Here is a tiny trained network, its code and every weight. The questions are about switching its units off for an input and a class, where a switched-off unit gives its printed mean instead of its output.

import numpy as np


def w(rows, s, z=0):
    codes = np.array(rows[::2]) - 128.0
    scale = np.full(codes.shape[1], s)
    scale[-1] = z or s
    return codes * scale


def f(y):
    return np.maximum(y, 0)


def log_softmax(a):
    a = a - a.max(-1, keepdims=True)
    return a - np.log(np.exp(a).sum(-1, keepdims=True))


def net(x, mask):
    res = np.array(x, float).reshape(1, 6) / 4 @ E
    y = f(res @ A[0][:, :-1].T + A[0][:, -1])
    res = res + np.where(mask, y, B[0][:, -1]) @ B[0][:, :-1]
    return log_softmax(res[-1] @ U[:, :-1].T + U[:, -1])


A, B = {}, {}
E = w([
[67,235,85,192,165,59,162,63],'x0',
[129,119,89,83,255,158,51,71],'x1',
[29,133,89,176,121,166,63,228],'x2',
[132,127,131,134,133,132,132,127],'x3',
[34,105,169,65,120,173,177,84],'x4',
[154,237,250,120,89,198,55,132],'x5',
],0.0096)
A[0] = w([
[136,76,108,113,193,123,54,80,31],'N1',
[251,128,57,170,131,78,99,157,88],'N2',
[145,155,133,98,178,170,67,104,80],'N3',
[182,139,143,144,123,75,73,181,77],'N4',
[92,48,59,151,146,86,162,114,118],'N5',
[237,122,149,110,115,96,164,50,1],'N6',
[147,111,143,166,36,81,196,167,33],'N7',
[138,114,84,93,254,141,84,106,53],'N8',
[51,118,79,195,113,170,50,210,5],'N9',
[210,74,96,105,107,168,118,180,93],'N10',
[150,105,94,109,156,116,188,167,29],'N11',
[68,96,149,52,110,164,206,96,83],'N12',
[121,65,99,111,160,74,155,149,31],'N13',
[160,34,133,46,102,209,122,171,73],'N14',
[134,80,57,141,119,145,141,125,39],'N15',
],0.0098,0.007)
B[0] = w([
[128,76,145,150,53,95,190,171,188],'N1',
[33,69,132,190,172,197,76,76,255],'N2',
[142,108,196,153,43,97,181,137,198],'N3',
[84,110,140,175,145,186,104,112,198],'N4',
[208,200,183,134,128,150,87,116,253],'N5',
[153,117,28,2,110,191,167,104,221],'N6',
[108,74,142,170,81,106,200,209,223],'N7',
[97,103,139,181,46,98,194,196,225],'N8',
[203,97,35,21,110,171,191,57,234],'N9',
[122,188,115,172,186,88,174,94,212],'N10',
[139,177,149,125,70,152,97,138,160],'N11',
[79,44,128,194,178,187,68,81,226],'N12',
[156,201,187,91,88,170,63,123,183],'N13',
[109,215,110,165,171,84,161,101,244],'N14',
[156,152,163,132,71,163,91,125,168],'N15',
],0.0085,0.0091)
U = w([
[126,51,167,145,34,92,194,213,83],'0',
[176,90,38,5,112,182,164,95,99],'1',
[199,215,240,106,62,196,40,149,103],'2',
[137,96,133,120,157,105,113,143,255],'3',
[55,43,134,166,170,189,69,89,101],'4',
[97,252,70,170,186,23,186,81,113],'5',
[144,95,127,85,174,59,79,191,150],'6',
[142,86,127,28,186,2,30,228,96],'7',
],0.0097,0.022)

Each question gives the input, the list of numbers given to net, and the class t.
The units are the neurons (one row each of A and B). Each row of codes is followed by its name. A weight is (code - 128) times the scale printed after its matrix; where a second scale follows, it is the last column's (A, B and U).
mask holds one flag per neuron, in row order. A switched-off neuron (its flag False) gives its mean, the last column of its row in B, instead of its output. The means were averaged over made-up inputs and are rounded, as every weight is.
A unit's drop is (log p(t) with every unit on - log p(t) with that unit switched off) / (log p(t) with every unit on - log p(t) with every unit switched off).
The circuit of an input: a set's keep is (log p(t) with only the set's units on - log p(t) with every unit switched off) / (log p(t) with every unit on - log p(t) with every unit switched off). Starting from the 12 units with the biggest drops (on a tie, the unit counted first), units are removed one at a time, each time the one whose removal leaves the highest keep (on an exact tie, the one counted first), for as long as the keep stays at least 0.8.
units of the circuit, in order: the units of the circuit, biggest drop first
unit that matters most: the unit with the biggest drop
top k neurons: the k neurons with the biggest drops, biggest first
input [-3,5,5,5,-3,0], class 0: units of the circuit, in order	[N8, N1]
input [-7,-3,5,-3,8,3], class 4: units of the circuit, in order	[N12]
input [-7,2,-4,-3,5,6], class 5: units of the circuit, in order	[N14, N10]
input [-7,-7,-4,2,-7,-8], class 2: units of the circuit, in order	[N13, N5]
input [-7,-1,-2,-2,6,3], class 5: top 3 neurons	[N14, N2, N10]
input [-5,8,-4,-4,7,4], class 0: units of the circuit, in order	[N3, N8]
input [7,8,2,-4,5,-4], class 0: units of the circuit, in order	[N8, N1]
input [-6,-8,0,-3,1,8], class 0: top 2 neurons	[N7, N5]
input [-6,5,7,1,-7,5], class 1: top 2 neurons	[N9, N12]
input [8,-1,-7,-4,8,-7], class 4: top 3 neurons	[N12, N9, N14]
input [-6,-6,-5,8,3,1], class 3: units of the circuit, in order	[N14, N12]
input [-4,-7,-8,0,-8,-7], class 1: top 3 neurons	[N6, N8, N12]
input [-6,6,-2,-2,6,2], class 0: units of the circuit, in order	[N3, N8]
input [0,1,-4,-6,1,-6], class 2: unit that matters most	N5
input [-2,-7,3,-4,8,-5], class 4: top 2 neurons	[N12, N8]
input [-2,8,7,-5,6,-2], class 0: top 2 neurons	[N8, N1]
input [-5,7,-7,4,-6,5], class 0: top 3 neurons	[N3, N8, N1]
input [4,4,5,-2,-8,5], class 4: top 2 neurons	[N2, N4]
input [-6,3,-6,5,-8,5], class 4: top 2 neurons	[N2, N4]
input [-4,-4,-8,-6,-7,2], class 1: top 2 neurons	[N6, N12]
input [-5,0,-8,-5,-4,7], class 1: unit that matters most	N6
